Here is a tiny trained network, its code and every weight. The questions are about switching its units off for an input and a target symbol, where a switched-off unit gives its printed mean instead of its output.

import numpy as np


def w(rows, s, z=0):
    codes = np.array(rows[::2]) - 128.0
    scale = np.full(codes.shape[1], s)
    scale[-1] = z or s
    return codes * scale


def softmax(a):
    e = np.exp(a - a.max(-1, keepdims=True))
    return e / e.sum(-1, keepdims=True)


def log_softmax(a):
    a = a - a.max(-1, keepdims=True)
    return a - np.log(np.exp(a).sum(-1, keepdims=True))


def net(x, mask):
    ids = ['ΘΩγεζστ'.index(c) for c in x.split()]
    T = len(ids)
    res = E[ids] + P[:T]
    u = 0
    for l in range(3):
        r = res
        for j in range(3):
            rows = slice(3 * j, 3 * j + 3)
            q, k, v = (r @ M[l][rows].T for M in (Q, K, V))
            z = softmax(np.where(np.tri(T) > 0, q @ k.T / 3**0.5, -1e9)) @ v
            o = O[l][rows]
            res = res + np.where(mask[u + j], z, o[:, -1]) @ o[:, :-1]
        u += 3
    return log_softmax(res[-1] @ U[:, :-1].T + U[:, -1])


Q, K, V, O = {}, {}, {}, {}
E = w([
[130,115,105,124,229,122,149,96,76,180],'Θ',
[85,89,213,126,52,175,137,223,67,224],'Ω',
[54,188,137,88,99,148,137,110,132,203],'γ',
[181,146,148,98,193,85,147,103,125,175],'ε',
[104,115,75,119,142,4,30,146,87,188],'ζ',
[36,109,161,86,110,56,97,142,135,89],'σ',
[107,23,194,218,109,109,117,128,138,177],'τ',
],0.017)
P = w([
[152,148,76,154,130,104,183,99,165,124],'0',
[93,136,225,117,140,156,56,41,61,110],'1',
[103,184,110,181,182,100,173,148,186,115],'2',
[97,121,208,91,129,158,69,33,116,128],'3',
[196,162,60,149,107,158,146,46,142,105],'4',
[84,46,186,80,138,96,159,124,170,185],'5',
[70,214,121,192,211,102,173,177,199,111],'6',
[131,103,198,92,97,176,64,9,80,116],'7',
[223,146,38,136,77,175,149,21,143,110],'8',
[52,51,202,87,162,82,169,159,175,190],'9',
],0.014)
Q[0] = w([
[229,165,16,148,127,217,242,155,37,59],'L0H0',
[97,215,28,211,230,120,235,112,83,57],'L0H0',
[97,104,124,63,102,67,146,36,163,250],'L0H0',
[171,141,91,170,95,147,136,245,71,111],'L0H1',
[84,94,217,105,161,206,123,104,98,149],'L0H1',
[107,115,66,126,78,172,118,139,89,149],'L0H1',
[107,89,153,47,164,150,127,153,88,224],'L0H2',
[109,250,119,57,106,48,154,116,108,202],'L0H2',
[100,95,150,208,129,89,161,175,206,139],'L0H2',
],0.013)
K[0] = w([
[189,139,109,79,174,192,220,50,74,141],'L0H0',
[157,243,58,130,252,141,233,113,192,107],'L0H0',
[150,131,77,125,2,137,64,161,215,118],'L0H0',
[96,123,136,104,146,58,19,125,62,207],'L0H1',
[128,122,170,84,140,169,183,126,129,94],'L0H1',
[124,93,110,88,137,142,66,94,124,155],'L0H1',
[154,149,135,88,149,156,146,143,86,220],'L0H2',
[143,219,55,43,122,84,169,165,107,118],'L0H2',
[93,119,138,160,179,119,130,179,152,118],'L0H2',
],0.015)
V[0] = w([
[144,134,125,96,203,150,186,95,105,138],'L0H0',
[71,69,73,127,178,188,130,125,83,117],'L0H0',
[55,150,102,163,80,118,145,91,124,165],'L0H0',
[108,110,112,113,143,90,69,101,127,165],'L0H1',
[124,122,123,146,111,133,194,91,144,73],'L0H1',
[156,168,69,163,105,111,74,172,113,113],'L0H1',
[134,91,133,104,113,149,108,110,139,96],'L0H2',
[156,173,136,110,92,90,186,144,95,103],'L0H2',
[136,116,165,254,108,125,133,66,166,183],'L0H2',
],0.0092)
O[0] = w([
[111,109,161,159,114,89,37,59,229,227,100],'L0H0',
[15,36,71,168,173,196,176,52,50,181,114],'L0H0',
[101,216,64,90,114,165,225,119,63,101,217],'L0H0',
[162,152,198,112,150,142,181,88,3,141,164],'L0H1',
[131,71,87,103,143,138,81,179,179,89,127],'L0H1',
[109,113,148,129,16,47,75,203,23,190,68],'L0H1',
[134,193,154,138,90,93,112,62,134,80,76],'L0H2',
[105,65,114,181,134,174,100,109,163,115,98],'L0H2',
[178,215,42,28,238,146,132,123,114,137,254],'L0H2',
],0.0063,0.0071)
Q[1] = w([
[47,106,167,101,36,194,43,174,130,132],'L1H0',
[96,62,140,131,110,138,107,173,151,216],'L1H0',
[159,71,229,129,96,155,90,108,150,145],'L1H0',
[147,31,179,103,116,108,36,138,99,102],'L1H1',
[87,125,90,104,111,197,114,74,172,156],'L1H1',
[182,204,90,27,107,169,173,160,121,135],'L1H1',
[130,166,98,38,149,187,80,52,131,157],'L1H2',
[146,122,181,116,126,81,106,136,100,156],'L1H2',
[87,68,106,91,140,53,246,184,178,223],'L1H2',
],0.011)
K[1] = w([
[89,104,196,5,141,156,77,106,102,146],'L1H0',
[112,103,155,106,155,117,152,147,119,165],'L1H0',
[172,108,147,126,123,177,152,130,98,142],'L1H0',
[99,84,133,45,126,144,92,113,100,145],'L1H1',
[131,135,128,167,123,146,115,91,129,136],'L1H1',
[174,171,111,115,86,89,162,133,144,91],'L1H1',
[176,111,67,157,76,141,141,107,132,138],'L1H2',
[160,143,122,121,141,135,99,115,86,149],'L1H2',
[77,184,136,204,178,117,120,195,148,149],'L1H2',
],0.017)
V[1] = w([
[131,123,201,100,140,143,139,125,93,138],'L1H0',
[117,100,189,62,142,163,119,108,123,131],'L1H0',
[151,113,131,164,123,140,185,125,137,130],'L1H0',
[132,140,113,50,126,105,100,140,138,105],'L1H1',
[91,83,174,34,163,177,66,127,105,151],'L1H1',
[166,175,177,121,111,115,141,158,123,108],'L1H1',
[137,158,1,106,146,126,112,142,67,83],'L1H2',
[111,126,171,73,118,58,108,110,125,158],'L1H2',
[85,108,191,107,116,118,73,119,33,127],'L1H2',
],0.0073)
O[1] = w([
[173,120,86,125,194,85,98,89,157,134,131],'L1H0',
[208,143,120,135,188,65,129,121,125,102,133],'L1H0',
[90,162,88,116,100,97,97,137,118,124,126],'L1H0',
[213,189,188,150,120,110,174,118,181,101,166],'L1H1',
[122,197,134,100,130,211,181,109,103,160,90],'L1H1',
[135,139,104,103,75,79,66,182,112,149,122],'L1H1',
[125,104,217,255,109,60,166,65,140,171,213],'L1H2',
[88,87,172,112,116,189,121,125,193,136,121],'L1H2',
[126,132,111,162,209,193,183,76,184,134,1],'L1H2',
],0.0067,0.0082)
Q[2] = w([
[158,73,118,12,203,90,147,123,128,92],'L2H0',
[62,128,229,152,73,141,181,217,76,95],'L2H0',
[171,121,226,64,87,152,120,7,27,79],'L2H0',
[149,196,199,136,163,162,92,67,46,95],'L2H1',
[112,176,171,80,118,145,36,65,116,120],'L2H1',
[134,81,154,33,128,93,179,164,131,196],'L2H1',
[121,125,100,123,98,117,90,158,162,149],'L2H2',
[109,171,118,169,95,202,67,36,72,49],'L2H2',
[175,160,168,68,139,92,88,80,140,168],'L2H2',
],0.012)
K[2] = w([
[197,36,127,141,163,153,151,201,121,84],'L2H0',
[32,83,231,103,153,55,92,134,76,60],'L2H0',
[176,4,128,128,37,140,117,80,78,76],'L2H0',
[215,88,72,204,46,176,149,90,102,110],'L2H1',
[169,97,96,117,59,157,110,69,162,119],'L2H1',
[87,182,126,220,182,156,113,209,171,133],'L2H1',
[85,159,143,161,146,125,105,132,177,79],'L2H2',
[176,118,120,123,67,149,102,16,102,53],'L2H2',
[203,147,82,127,90,104,147,100,145,205],'L2H2',
],0.011)
V[2] = w([
[61,224,141,91,67,143,188,119,147,192],'L2H0',
[208,143,36,151,166,123,195,185,112,102],'L2H0',
[175,129,86,93,117,116,199,123,142,129],'L2H0',
[232,126,116,150,116,198,131,209,70,218],'L2H1',
[164,109,143,184,130,125,104,232,125,19],'L2H1',
[149,216,104,124,2,140,160,151,177,139],'L2H1',
[189,131,166,179,119,134,132,173,187,152],'L2H2',
[105,105,107,168,98,49,103,134,162,33],'L2H2',
[28,134,214,90,84,129,173,119,129,80],'L2H2',
],0.008)
O[2] = w([
[116,152,132,86,86,118,167,66,144,165,211],'L2H0',
[94,171,45,144,129,149,64,112,127,86,123],'L2H0',
[85,158,56,140,69,147,73,90,142,105,169],'L2H0',
[167,12,138,96,175,132,116,103,52,78,140],'L2H1',
[210,100,107,115,66,120,186,68,92,137,2],'L2H1',
[188,103,111,53,159,138,125,159,149,199,163],'L2H1',
[118,128,170,66,154,146,129,89,77,122,134],'L2H2',
[75,120,179,169,206,143,143,162,84,98,48],'L2H2',
[137,148,148,147,134,116,93,121,131,34,79],'L2H2',
],0.011,0.0075)
U = w([
[89,136,161,131,44,157,100,142,140,99,249],'Θ',
[123,159,70,118,167,88,141,71,131,107,72],'Ω',
[85,112,154,139,79,67,140,84,110,171,47],'γ',
[77,105,109,143,165,170,188,82,184,154,96],'ε',
[146,120,118,122,157,91,111,158,199,149,108],'ζ',
[109,173,122,116,84,160,176,92,160,164,41],'σ',
[78,118,130,110,66,255,164,160,97,148,255],'τ',
],0.0093,0.0087)

Each question gives the input, a string of symbols that net reads in full, and the target symbol t.
The units are the heads (3 rows each of Q, K, V and O). Each row of codes is followed by its name. A weight is (code - 128) times the scale printed after its matrix; where a second scale follows, it is the last column's (O and U).
mask holds one flag per head, layer by layer. A switched-off head (its flag False) gives its mean, the last column of its rows in O, instead of its output. The means were averaged over made-up inputs and are rounded, as every weight is.
A unit's drop is (log p(t) with every unit on - log p(t) with that unit switched off) / (log p(t) with every unit on - log p(t) with every unit switched off).
The circuit of an input: a set's keep is (log p(t) with only the set's units on - log p(t) with every unit switched off) / (log p(t) with every unit on - log p(t) with every unit switched off). Starting from all 9 units, units are removed one at a time, each time the one whose removal leaves the highest keep (on an exact tie, the one counted first), for as long as the keep stays at least 0.8.
units of the circuit, in order: the units of the circuit, biggest drop first
most important unit: the unit with the biggest drop
heads that matter: for each layer, one digit per head in row order, 1 if its drop is at least 0.15 and else 0, layers parted by /
drop when u is switched off: that unit's drop, to one decimal
input ζ γ Θ τ Θ τ, target Θ: heads that matter	100 / 010 / 010
input τ ε τ ε, target γ: heads that matter	001 / 001 / 000
input τ Θ σ ε Θ ε, target σ: units of the circuit, in order	L2H1
input Θ ζ Θ ε, target Θ: units of the circuit, in order	L2H1; L0H0
input ε ε Θ σ, target τ: units of the circuit, in order	L0H0; L1H1; L2H2
input Θ ζ Ω τ τ σ, target Ω: units of the circuit, in order	L1H2; L1H0; L2H0
input τ ζ Θ ε Θ σ γ Θ, target Θ: units of the circuit, in order	L0H0; L2H1; L0H2
input Ω γ ε Θ Ω Θ, target τ: heads that matter	100 / 001 / 000
input γ Ω ζ ε γ τ Ω Θ σ, target Θ: heads that matter	001 / 000 / 001
input σ ε γ σ ε Θ Ω ε τ Θ, target Ω: units of the circuit, in order	L2H0; L2H1; L2H2
input γ τ τ ζ γ ε τ ζ, target ζ: heads that matter	100 / 000 / 010
input Θ τ τ ε Ω ε, target γ: units of the circuit, in order	L0H2; L1H2; L2H1
input σ Θ τ σ ζ γ Ω Ω ζ Θ, target Ω: units of the circuit, in order	L1H2; L2H0; L2H1
input Θ τ τ γ, target Θ: heads that matter	101 / 010 / 010
input ε ζ ζ τ σ ε, target ε: units of the circuit, in order	L1H2; L0H1
input Ω ζ σ Ω, target Ω: most important unit	L1H0
input ζ Θ ε ε ζ ε γ Ω, target ε: units of the circuit, in order	L0H1; L1H2
input ε ε γ τ σ ε γ Θ, target σ: units of the circuit, in order	L2H1; L0H2
input Θ σ Θ Θ ε τ γ, target σ: heads that matter	100 / 000 / 100
input Θ Θ ζ γ ε γ γ ε τ γ, target ζ: units of the circuit, in order	L2H1; L1H0
input Ω Ω τ σ σ Θ τ Ω, target σ: most important unit	L0H2
input σ Θ τ γ σ ε ζ σ, target σ: units of the circuit, in order	L2H1; L1H1
input γ γ Θ Ω, target ζ: units of the circuit, in order	L1H0; L2H1
input ε τ ζ Ω σ Θ γ ε, target σ: units of the circuit, in order	L2H1; L0H2
input ε ε τ, target Ω: drop when L0H0 is switched off	0.1
input ζ τ γ σ τ ε ε ε ε σ, target τ: drop when L1H2 is switched off	0.3
input Θ Ω ε ε τ Θ ζ, target γ: drop when L2H0 is switched off	0.1
input τ Θ σ Θ ζ γ τ ζ σ γ, target γ: drop when L0H2 is switched off	1.1
input Ω Ω ζ τ τ σ, target ε: most important unit	L0H1
